Each row is followed by one of two labels, saying whether the row has a hidden trait. Each part has a new trait and two new labels.
[-33  32  -9 -18 -12  -3   2   7  -6  -2  -3   6 -14   0   5   3  -1  -1
  10  19 -25  10] | Sl
[-47  99 -24  -6  -8   4   6  15  13  -1 -11   7 -28  -2  32   3   7  -1
  18 -23 -34  20] | tq
[-34  35 -32 -33  31 -11   5 -13   1 -17 -10  15 -25  -5  23 -18  -7  -1
  -7  70 -19   2] | Sl
[-35  25 -23  -7   7   8  -3 -25  46 -21  -8  46   8  -8  37  -8 -24   9
  42   6   5  37] | tq
[ 32  15  -1  35 -18  14 -24   4  39 -52  -3   7   3 -13  66 -38 -13  13
 -35  24 -31   0] | Sl
[ 17  13  10  17  -3   4   0  -1  24   5  -2  -6   2  -2   8   7   6  -3
   1 -11  -3 -10] | Sl
[-53 -19 -22 -47  21 -11  -3  10 -53   7  -2   8  -7   0  12 -18  -6   4
   7  44   0  29] | Sl
[-30 -10 -10 -16   5   4   7   4 -14  -4   0  -1  -1  -2  -2  -2  -2   0
   8  16  -6  14] | Sl
[-61  59 -33 -70 -38  -5 -10   3 -17 -10 -18  65 -41   5  34 -36 -20   6
   1  44 -19  44] | Sl
[-39  19 -10  -2 -24   0   0  11  -1   2   0  -7 -22  -7   9   4   9  -2
   3  32  -5  26] | Sl
[-37  52 -11 -20  -5   0   1   5   1  -4  -8  19 -26  -3  18   2  -3  -2
  -6  27  -4  15] | Sl
[-41  59 -26 -39   5   0   5  -5  -9  -9 -12  27 -34  -3  23  -5  -7  -1
   5  65  -8  19] | Sl
[-24   0 -13 -16  -4  -2  -1   3 -18  -4   1   3  -8   0   0  -7  -2   1
   2  19  -4  28] | Sl
[-67  85 -55 -35  -2  -8   7   4  -6  18 -10  25 -40  -6  24   1   4   9
   8   5  -6  25] | tq
[ 11 -46  -1  52  30 -52 -20  -3 -50  11   5 -15  37 -16  37 -17  14  -7
 -37 -15 -32 -12] | tq
[-32  16 -28  19  15  39 -18  19  24 -66  -3   2   1 -28 118  -6 -17  21
 -26  14  17  29] | tq
[-69  42 -32  39  34 -46   8 -12 -23  -2   5  18  25  -3  20 -25 -25 -14
  14  87 -49 -30] | tq
[-41  25   0 -25  -2  15   1  14  51 -41 -13 -10   4  -4   2  -9   0  -6
  31  -6 -69  52] | tq
[-78  47 -18 -36  -4 -28   0  17  21 -32  -2   5 -13 -10 -14 -10   5  -3
  55  23 -24  -8] | tq
[-27  10  -8 -13  -2 -13   1   1  -1  -3  -6  10  -5   1  17  -7 -10   0
  44  27  14  37] | tq
[-26  16 -10 -23  -8   0   1   6 -14  -1  -2  15 -20   0   8   3  -3   0
   7  18  -2  20] | Sl
[-42 -20  -9 -24  18  12   2  12  28 -41  -7  -6  -2  -3  -8 -11   2  -3
  23 -10 -52  43] | tq
[-48  55 -36 -44  16 -11  -6  -6 -30  -6  -7  42 -28 -16  21  -9 -13  10
  14  19  15  26] | tq
[-39  -4 -20 -33  12  -8  -1   5 -35  -4  -1   5  -9   2   8 -13  -5   6
   5  27  -3  21] | Sl
[-48  22 -21 -25  43  10 -16  -8  23  -8 -15  65 -60  16  39  21  -4  -1
  27 -31 -14   7] | tq
[-27  78   1  11 -48  24  -4  14 -17  15   2   2 -31   0  37   9   1  -3
  20   5  -6  13] | tq
[-31  51  -8   2 -35 -11  19  -6  30 -13  -4  35 -24 -10  -4  14  -2  -2
  43  -6 -13  28] | tq
[-56  29 -18 -41  -4  -4   0   6 -25   0  -4  22 -24  -1  14  -6  -7   2
   6  24   8  31] | Sl
[-65  40 -25 -43 -15  -4  -1   9  -7  -2   0  27 -35   0  19   1   0  -1
  14  35   0  37] | Sl
[ -8 -67  13  -3 103 -17  -2 -28  18 -32  16 -21  24   7  14 -34  -8  13
  17 -51 -23 -34] | Sl

[ -23   36 -121   -2  -45   -2  -14   -1    1  -15    4   -1  -44  -62
  -15  -21  -28  -41   17  -16  -19  -14  -46  -36   64   23   18  -19
   26   59   72   -2  -20  -14  -21  -25   12  -20   -1   48    4  -15
  -24   42  -56   -7   51] | D
[ 13  59 -60 -36 -31 -18  32 -10   6 -30  -8 -37 -29 -25  -9 -14 -57  13
 -61  20 -33 -29 -95 -31 -15 120  13  66  29 -76  22  -6  23  40  55 -44
  48  -6  -2 -48  17  44  12  13  29   7  34] | D
[  9  31  59 -17 -20  43 -48   6 -33  -8 -39 -16 -17  -4  -8 -69  21 -50
 -33  33 -23 -68  21 -31  63 -51  17 -57  11  23  39 -10  35 -21  -7 -16
 -54 -58   7  -5  48  17   7  20 -49  19  -9] | L
[-30  12  37  23   8 -28  17 -46  11  81  -9 -49 -96 -24 -10   0 -11 -64
  29  31  16  10 102   3  14  -5 -16 -49   3  49  34  -2  19  30  56 -16
 -78 -57 -20  33  13 -30   5  13 -14  22  16] | L
[ 59  35  17 -31  14  -9  -2 -20  -5 -31 -29 -16  69  13  29 -13  11  19
 -14  41  18 -10 -13  60 -70  89  38  73  -8 -76 -41 -40  53  60  48 -52
  31  32 -31  -1   5  36  -2  11  29  18 -17] | D
[ 42  59  23 -26 -69  28   3  46 -37 -21  -3 -19 -17  13   4 -42  18 -44
  -9  65 -20 -51 -56 -39  -1  16  44  31  13   1  17   1  36  -5  12 -58
 -30  22 -19  29  29  39 -23   7  42  42 -12] | D
[-23  21 -39  19   4 -51  36 -34  34  49  31 -31 -53 -11  15  56 -39 -24
  51  37  69  61  49  33 -35  50  -1  26   3  -3  -9 -19  14  58  78 -24
 -16   7 -50  47 -30 -15 -25  10  44  10  21] | L
[ 19  51  19 -25 -26  37 -28   2 -46   7 -36 -42 -48 -50  -2 -61 -12 -15
 -52  16 -36 -70 -35 -51  36 -15  15 -43  10  -6  39  -9  37   9  34  -3
 -36 -40   5  -6  45  18   8  -3 -39  26  15] | D
[ -6 -12  94 -12 -42  25  -8  38  -4 -28 -20   1  28  68  -8 -46  61 -51
 -12  77 -72 -45   0 -23  46 -52  41   8   2  15  20  25   5 -47 -27 -47
 -17   1  17  16  30   8  -3  51   1  15 -21] | D
[-22  68  32  -5 -52 -15 -13   7  25  -5  -2 -18 -48  18 -20 -26 -10 -62
 -56  39 -27 -20 -50 -66  54 116  34  13  31 -45  43  -2  18  12  29  -8
  19 -42 -17 -11  40  31  -2  11  74  18  30] | D
[  8  14 -11  22 -33 -75  56 -16  16  33   0 -29 -38 -11  -1  30 -28 -31
  16  35  -4  39 -44 -48 -47  81  26  72  -8  11  -5  31 -19  73  60 -27
  -9  22 -19  66 -29   4 -20  21  65  21  50] | D
[ 21   9   8 -11 -65  47   5  58 -40 -20  11  -1  -9   2  -2 -36  32 -35
  31  52 -31 -49 -40 -24  29 -84  30   2   2  62  26  13   3 -44 -23 -58
 -40  30   6  39  12   9 -21  33 -30  26 -20] | D
[ -1  23 -44 -31 -48  69  18  32 -10 -26  38  -7 -42   1 -14 -25  -1 -44
   6  42 -14 -56 -15   5  48 -20  -7  -3  31  31  49  -7  37 -64  -2 -50
   4   2   8 -40  30  16   0  29 -45  10 -30] | L
[ 22  41  96  -9 -24  15 -36   6 -38  12 -70 -32   0  -2   0 -68  21 -28
 -67  32 -57 -50 -42 -73  17   6  44 -27  -3 -20  19   6  15  41  14  10
 -65 -44   3  22  42  24   1   3  27  29  21] | D
[ 67  47  -6   9 -11 -10  25   4 -34  50  20 -52 -83 -51   1  -3 -15 -31
  42  27  44   3   5   4 -62  20  -3   9  -9  45  -2 -15  45  45  70 -27
 -88   9 -45  52   0  17  -8 -26  40  46 -27] | L
[ 13 -11   6 -15  20 -45  37 -49 -17   8 -68 -72  30 -40  25 -18 -19  39
 -29  34 -57   3  -4   0 -88  17  29  65 -35 -26 -33   7  -1 105  51 -50
 -11  19  13  37  -6  -6  -2  39 -33  12  52] | D
